Below is a small trained network, with its code and all its weights. Each question gives an input and a target symbol and asks what happens when units are switched off, that is, made to give their printed mean instead of their output.

import numpy as np


def w(rows, s, z=0):
    codes = np.array(rows[::2]) - 128.0
    scale = np.full(codes.shape[1], s)
    scale[-1] = z or s
    return codes * scale


def norm(h):
    return h / np.sqrt((h * h).mean(-1, keepdims=True) + 1e-5)


def f(y):
    return np.maximum(y, 0)


def softmax(a):
    e = np.exp(a - a.max(-1, keepdims=True))
    return e / e.sum(-1, keepdims=True)


def log_softmax(a):
    a = a - a.max(-1, keepdims=True)
    return a - np.log(np.exp(a).sum(-1, keepdims=True))


def net(x, mask):
    ids = ['αβγδεζηθμξστφψω'.index(c) for c in x.split()]
    T = len(ids)
    res = E[ids] + P[:T]
    q, k, v = (norm(res) @ M[0].T for M in (Q, K, V))
    z = softmax(np.where(np.tri(T) > 0, q @ k.T / 2**0.5, -1e9)) @ v
    res = res + np.where(mask[0], z, O[0][:, -1]) @ O[0][:, :-1]
    y = f(norm(res) @ A[0][:, :-1].T + A[0][:, -1])
    res = res + np.where(mask[1:13], y, B[0][:, -1]) @ B[0][:, :-1]
    return log_softmax(norm(res)[-1] @ U[:, :-1].T + U[:, -1])


Q, K, V, O, A, B = {}, {}, {}, {}, {}, {}
E = w([
[118,173,132,137,124,113,113,75,80,107,158],'α',
[133,168,114,143,172,126,88,103,163,144,173],'β',
[117,155,103,115,126,141,91,131,150,128,124],'γ',
[163,182,120,105,162,133,109,162,194,143,150],'δ',
[58,98,87,89,155,106,136,89,65,97,99],'ε',
[149,204,131,111,121,119,146,117,124,119,135],'ζ',
[154,203,118,87,139,92,162,150,92,114,114],'η',
[120,142,106,93,181,135,166,103,137,90,170],'θ',
[81,142,135,113,85,126,112,87,91,85,130],'μ',
[126,174,94,116,183,109,135,119,87,112,118],'ξ',
[125,162,96,150,184,111,84,78,95,123,149],'σ',
[113,151,111,119,120,146,185,96,157,96,122],'τ',
[102,120,108,155,177,117,37,81,122,127,164],'φ',
[180,7,127,89,132,199,185,112,88,133,196],'ψ',
[86,140,97,70,141,82,180,128,42,92,73],'ω',
],0.014)
P = w([
[111,176,85,162,96,135,141,87,149,160,118],'0',
[66,167,122,164,137,163,139,193,114,129,159],'1',
[83,160,150,134,133,111,119,96,183,100,62],'2',
[48,128,186,203,155,172,164,190,132,162,113],'3',
[189,127,120,81,122,123,100,73,150,155,71],'4',
[100,170,82,107,75,106,105,124,136,112,165],'5',
[107,165,128,178,137,216,133,192,85,140,120],'6',
[107,133,78,100,88,66,118,92,191,102,133],'7',
[117,150,128,154,108,253,132,187,76,149,132],'8',
[154,96,60,60,90,94,135,120,171,129,174],'9',
[96,154,87,102,55,139,100,132,89,91,143],'10',
],0.012)
Q[0] = w([
[126,210,1,9,96,110,73,72,150,48,184],'H1',
[69,148,106,184,117,237,159,225,39,162,221],'H1',
],0.0087)
K[0] = w([
[202,47,114,105,100,171,150,131,84,174,168],'H1',
[132,113,59,93,81,8,123,98,183,87,160],'H1',
],0.012)
V[0] = w([
[28,61,75,91,119,110,139,100,37,134,62],'H1',
[161,192,131,82,78,87,254,190,97,120,56],'H1',
],0.0092)
O[0] = w([
[178,201,146,164,138,69,140,107,218,3,167,52],'H1',
[126,136,198,55,197,196,101,69,108,97,167,3],'H1',
],0.016,0.0035)
A[0] = w([
[105,106,63,204,64,40,146,171,155,169,114,129],'N1',
[120,100,82,89,133,78,129,49,173,181,143,133],'N2',
[100,96,91,161,80,90,109,207,115,179,95,16],'N3',
[115,81,206,49,147,234,111,106,61,208,150,122],'N4',
[2,168,159,157,171,137,107,189,161,131,110,128],'N5',
[146,203,90,61,142,89,81,134,51,129,116,174],'N6',
[126,148,60,178,113,102,152,150,157,160,81,100],'N7',
[118,148,142,126,109,94,29,89,124,123,74,147],'N8',
[86,174,65,189,187,177,165,98,157,151,150,238],'N9',
[134,199,64,214,117,17,129,135,185,55,144,229],'N10',
[185,153,81,134,118,129,206,149,142,117,129,122],'N11',
[165,157,188,104,139,99,107,93,142,14,179,254],'N12',
],0.0091,0.0041)
B[0] = w([
[146,155,165,126,220,146,163,143,131,147,162,253],'N1',
[148,123,98,106,60,134,167,120,144,134,142,156],'N2',
[114,196,187,176,150,102,123,106,154,123,129,214],'N3',
[168,79,151,228,124,121,149,152,179,100,99,192],'N4',
[157,160,71,87,30,152,136,84,107,109,132,157],'N5',
[107,128,141,124,63,143,146,122,183,109,140,172],'N6',
[111,151,139,85,160,150,160,109,111,130,168,208],'N7',
[111,177,111,107,87,164,197,172,123,106,165,148],'N8',
[136,168,105,105,53,133,131,155,126,125,114,193],'N9',
[144,8,116,114,130,167,94,110,78,89,117,253],'N10',
[113,99,99,96,91,153,95,144,132,139,122,163],'N11',
[77,142,93,120,162,99,100,182,129,197,104,229],'N12',
],0.011,0.014)
U = w([
[137,121,102,107,102,180,125,103,76,115,113,136],'α',
[84,152,126,114,162,103,155,130,99,223,142,180],'β',
[138,187,144,80,115,182,195,100,134,109,200,46],'γ',
[104,47,134,152,90,148,92,162,113,177,67,119],'δ',
[155,150,127,171,117,44,110,98,181,58,116,254],'ε',
[147,81,197,153,104,177,129,98,137,122,106,133],'ζ',
[104,120,210,92,223,177,97,82,129,145,134,129],'η',
[127,161,104,103,3,138,153,109,175,118,126,83],'θ',
[118,94,112,159,108,71,50,142,123,100,66,177],'μ',
[63,178,89,46,152,117,59,131,149,148,109,94],'ξ',
[155,129,109,135,221,167,185,132,92,89,181,46],'σ',
[82,145,123,168,105,154,145,157,254,98,111,63],'τ',
[157,117,68,207,142,69,168,171,147,94,121,88],'φ',
[140,135,133,126,123,127,122,118,132,125,128,117],'ψ',
[153,197,154,103,186,66,127,70,131,85,169,221],'ω',
],0.0093,0.0045)

Each question gives the input, a string of symbols that net reads in full, and the target symbol t.
The units are the heads (2 rows each of Q, K, V and O) and the neurons (one row each of A and B). Each row of codes is followed by its name. A weight is (code - 128) times the scale printed after its matrix; where a second scale follows, it is the last column's (O, A, B and U).
mask holds one flag per unit, heads first, then neurons. A switched-off unit (its flag False) gives its mean, the last column of its rows in O or B, instead of its output. The means were averaged over made-up inputs and are rounded, as every weight is.
A unit's drop is (log p(t) with every unit on - log p(t) with that unit switched off) / (log p(t) with every unit on - log p(t) with every unit switched off).
The circuit of an input: a set's keep is (log p(t) with only the set's units on - log p(t) with every unit switched off) / (log p(t) with every unit on - log p(t) with every unit switched off). Starting from the 12 units with the biggest drops (on a tie, the unit counted first), units are removed one at a time, each time the one whose removal leaves the highest keep (on an exact tie, the one counted first), for as long as the keep stays at least 0.8.
circuit, biggest first: the units of the circuit, biggest drop first
most important unit: the unit with the biggest drop
top k neurons: the k neurons with the biggest drops, biggest first
drop of u: that unit's drop, to one decimal
input β η η β β γ η, target γ: most important unit -> N12
input φ β φ τ η ξ α σ δ μ, target δ: circuit, biggest first -> H1, N4
input η ξ γ, target ξ: top 3 neurons -> N12, N4, N1
input β β φ σ ξ δ β η β μ σ, target μ: top 3 neurons -> N10, N12, N1
input τ β τ ξ ε, target ξ: circuit, biggest first -> H1, N12, N1
input β β β ξ γ σ σ, target σ: top 4 neurons -> N1, N10, N7, N12
input φ η ζ τ η, target τ: top 3 neurons -> N4, N6, N10
input β η ξ ξ ζ ζ φ δ, target φ: circuit, biggest first -> H1, N1
input β σ β, target σ: circuit, biggest first -> H1, N1, N10, N7
input σ β β δ θ β ξ τ τ τ β, target τ: top 2 neurons -> N4, N10
input σ β β ξ μ β μ ζ, target μ: top 3 neurons -> N10, N12, N1
input β β τ ξ, target τ: top 3 neurons -> N4, N10, N1
input ξ β τ ζ γ θ, target γ: circuit, biggest first -> N12, N4
input ζ β σ θ η, target θ: top 2 neurons -> N1, N6
input η β ξ ξ ξ μ θ φ φ ξ, target φ: circuit, biggest first -> H1
input ξ α τ η β β α σ μ, target σ: top 3 neurons -> N1, N10, N7
input φ β β β γ β, target γ: circuit, biggest first -> N12, N1, N2
input β α τ δ η, target δ: top 2 neurons -> N4, N1
input δ β β θ ε ε, target ε: drop of H1 -> 0.9
input β θ η η ξ η φ, target η: drop of N10 -> 0.1
input ζ β δ β η θ β ζ, target β: drop of H1 -> 2.2
input θ β ξ τ α β, target α: most important unit -> N10
